Here is a tiny trained network, its code and every weight. The questions are about switching its units off for an input and a class, where a switched-off unit gives its printed mean instead of its output.

import numpy as np


def w(rows, s, z=0):
    codes = np.array(rows[::2]) - 128.0
    scale = np.full(codes.shape[1], s)
    scale[-1] = z or s
    return codes * scale


def norm(h):
    return h / np.sqrt((h * h).mean(-1, keepdims=True) + 1e-5)


def f(y):
    return np.maximum(y, 0)


def log_softmax(a):
    a = a - a.max(-1, keepdims=True)
    return a - np.log(np.exp(a).sum(-1, keepdims=True))


def net(x, mask):
    res = np.array(x, float).reshape(1, 8) / 4 @ E
    u = 0
    for l in range(3):
        y = f(norm(res) @ A[l][:, :-1].T + A[l][:, -1])
        res = res + np.where(mask[u : u + 7], y, B[l][:, -1]) @ B[l][:, :-1]
        u += 7
    return log_softmax(norm(res)[-1] @ U[:, :-1].T + U[:, -1])


A, B = {}, {}
E = w([
[53,180,173,106,156,203,229,67,173,27],'x0',
[192,99,61,132,138,172,150,127,12,18],'x1',
[130,115,76,18,135,105,137,131,131,65],'x2',
[92,139,71,163,174,102,136,174,108,60],'x3',
[142,53,180,199,166,198,108,149,154,114],'x4',
[150,252,37,191,126,52,115,104,170,191],'x5',
[53,147,228,69,28,194,79,242,49,201],'x6',
[60,189,69,125,144,122,144,171,174,127],'x7',
],0.0018)
A[0] = w([
[89,148,132,141,76,58,80,186,144,196,20],'L0N1',
[198,129,91,150,99,82,59,136,157,149,120],'L0N2',
[174,117,53,94,139,113,104,146,68,106,37],'L0N3',
[152,109,31,109,77,63,136,88,64,130,32],'L0N4',
[181,209,81,139,128,78,126,115,155,129,66],'L0N5',
[167,114,43,169,85,177,166,47,135,1,112],'L0N6',
[95,116,165,94,70,141,195,96,61,91,245],'L0N7',
],0.0035,0.0012)
B[0] = w([
[74,38,186,83,185,66,61,110,249,173,218],'L0N1',
[112,121,147,111,200,139,138,126,127,65,206],'L0N2',
[78,46,30,119,141,52,84,139,71,99,192],'L0N3',
[99,90,6,76,136,128,168,184,104,162,196],'L0N4',
[253,194,153,193,186,118,148,102,31,168,196],'L0N5',
[148,183,222,93,150,81,84,157,124,182,251],'L0N6',
[141,160,68,228,192,151,124,177,166,152,236],'L0N7',
],0.0034,0.0028)
A[1] = w([
[148,88,149,167,103,148,105,131,103,112,45],'L1N1',
[65,163,165,87,1,77,99,127,130,183,12],'L1N2',
[174,173,124,108,137,121,191,78,159,114,79],'L1N3',
[80,150,152,124,139,175,153,173,86,48,15],'L1N4',
[159,134,130,115,106,88,96,168,160,188,52],'L1N5',
[157,109,68,129,75,95,127,125,124,104,73],'L1N6',
[179,121,156,157,130,204,85,157,133,73,163],'L1N7',
],0.0049,0.0011)
B[1] = w([
[250,12,137,189,31,158,173,21,151,188,188],'L1N1',
[67,133,157,43,147,246,152,123,35,205,243],'L1N2',
[47,130,81,154,92,170,222,71,197,195,218],'L1N3',
[8,202,117,226,100,78,87,183,176,3,237],'L1N4',
[121,243,218,125,186,138,105,138,136,110,251],'L1N5',
[165,113,44,123,166,62,168,212,93,76,182],'L1N6',
[206,123,183,102,63,103,90,84,160,82,254],'L1N7',
],0.0036,0.0021)
A[2] = w([
[79,153,149,164,101,102,112,160,137,57,65],'L2N1',
[166,87,81,180,149,98,179,81,186,124,144],'L2N2',
[196,4,165,183,60,139,88,127,123,134,7],'L2N3',
[142,124,44,95,131,42,136,128,60,121,69],'L2N4',
[39,119,131,120,93,152,174,82,180,80,117],'L2N5',
[66,166,178,98,107,179,152,151,51,123,173],'L2N6',
[109,122,178,153,112,129,94,123,225,147,133],'L2N7',
],0.0047,0.0018)
B[2] = w([
[148,203,155,141,92,167,66,204,196,81,200],'L2N1',
[79,139,101,96,75,207,161,137,73,136,236],'L2N2',
[105,83,163,212,67,129,89,2,29,113,239],'L2N3',
[159,99,136,157,144,87,134,183,71,78,242],'L2N4',
[160,65,99,90,48,114,114,162,154,109,207],'L2N5',
[54,137,143,145,150,156,132,151,85,103,240],'L2N6',
[205,89,108,86,163,79,105,117,130,135,251],'L2N7',
],0.0054,0.003)
U = w([
[182,134,161,132,219,39,42,128,213,199,122],'0',
[230,93,162,88,90,186,127,108,179,77,6],'1',
[156,39,190,218,51,157,60,31,32,89,160],'2',
[71,186,153,173,62,163,65,235,190,1,153],'3',
[17,158,219,71,151,207,86,164,80,198,165],'4',
[149,232,65,204,147,144,218,57,99,161,123],'5',
[177,83,29,129,186,37,120,225,29,68,179],'6',
[76,78,54,64,66,163,202,88,198,150,89],'7',
],0.0092,0.0025)

Each question gives the input, the list of numbers given to net, and the class t.
The units are the neurons (one row each of A and B). Each row of codes is followed by its name. A weight is (code - 128) times the scale printed after its matrix; where a second scale follows, it is the last column's (A, B and U).
mask holds one flag per neuron, layer by layer. A switched-off neuron (its flag False) gives its mean, the last column of its row in B, instead of its output. The means were averaged over made-up inputs and are rounded, as every weight is.
A unit's drop is (log p(t) with every unit on - log p(t) with that unit switched off) / (log p(t) with every unit on - log p(t) with every unit switched off).
The circuit of an input: a set's keep is (log p(t) with only the set's units on - log p(t) with every unit switched off) / (log p(t) with every unit on - log p(t) with every unit switched off). Starting from the 12 units with the biggest drops (on a tie, the unit counted first), units are removed one at a time, each time the one whose removal leaves the highest keep (on an exact tie, the one counted first), for as long as the keep stays at least 0.8.
circuit, biggest first: the units of the circuit, biggest drop first
most important unit: the unit with the biggest drop
top k neurons: the k neurons with the biggest drops, biggest first
k most important neurons of layer l: the k neurons of layer l with the biggest drops, biggest first
drop of u: that unit's drop, to one decimal
input [-3,-4,-7,1,1,4,3,-7], class 0: circuit, biggest first : L0N1, L2N7
input [-8,3,5,-7,-6,6,7,3], class 4: most important unit : L1N2
input [2,8,2,0,6,-5,-5,4], class 3: top 2 neurons : L1N4, L2N1
input [-6,-4,-8,5,-5,1,-7,5], class 5: circuit, biggest first : L0N5, L2N2
input [-5,2,-2,-7,-4,8,4,6], class 4: top 2 neurons : L1N2, L0N7
input [1,1,-5,-3,-8,-6,-5,-5], class 7: circuit, biggest first : L1N3, L2N2, L2N3
input [7,3,-7,5,7,5,-7,-7], class 5: circuit, biggest first : L2N3, L1N3, L2N2
input [-7,-5,-7,0,-7,-5,2,-8], class 4: 2 most important neurons of layer 1 : L1N2, L1N5
input [-5,0,-2,0,0,2,5,-7], class 4: circuit, biggest first : L1N2, L1N5
input [1,-3,-4,4,2,5,0,8], class 0: circuit, biggest first : L0N1, L2N7
input [6,0,2,-1,5,-6,-3,0], class 3: top 3 neurons : L1N4, L2N1, L0N1
input [5,5,-8,5,-7,-7,-6,-6], class 3: top 2 neurons : L1N4, L0N5
input [-3,4,-7,-1,5,7,0,8], class 0: circuit, biggest first : L0N1, L2N6
input [0,4,-8,1,-5,-7,3,6], class 3: most important unit : L1N4
input [0,-1,6,-2,5,-1,8,-5], class 2: 2 most important neurons of layer 1 : L1N1, L1N7
input [-8,7,6,1,6,-6,4,4], class 2: top 2 neurons : L2N3, L1N1
input [-5,3,-7,7,2,7,4,-1], class 0: top 2 neurons : L0N1, L1N5
input [-6,2,-2,-5,-2,-5,-3,3], class 6: top 2 neurons : L0N4, L1N6
input [0,-7,7,-2,-2,-1,-4,6], class 7: top 2 neurons : L1N3, L0N6
input [8,-8,-6,4,3,3,-6,6], class 7: most important neuron of layer 2 : L2N5
input [-7,-5,-2,-3,3,-5,-8,2], class 2: 2 most important neurons of layer 0 : L0N6, L0N1
input [-2,-6,-2,-3,-5,4,-5,-4], class 5: top 2 neurons : L0N5, L2N2
input [5,-5,4,7,3,-5,-7,-7], class 1: top 3 neurons : L0N6, L0N4, L2N7
input [-6,2,-3,1,-1,5,6,0], class 4: top 2 neurons : L1N2, L0N7
input [-3,-4,6,2,7,-1,2,1], class 0: drop of L0N6 : 0.1
input [6,8,-1,7,-2,-6,-7,-5], class 3: drop of L1N4 : 0.4
input [8,4,4,1,3,0,4,-6], class 3: circuit, biggest first : L1N4
input [7,-4,8,2,-2,-2,7,5], class 3: drop of L1N4 : 0.5
input [4,-7,2,6,2,-4,5,1], class 3: drop of L1N4 : 0.2
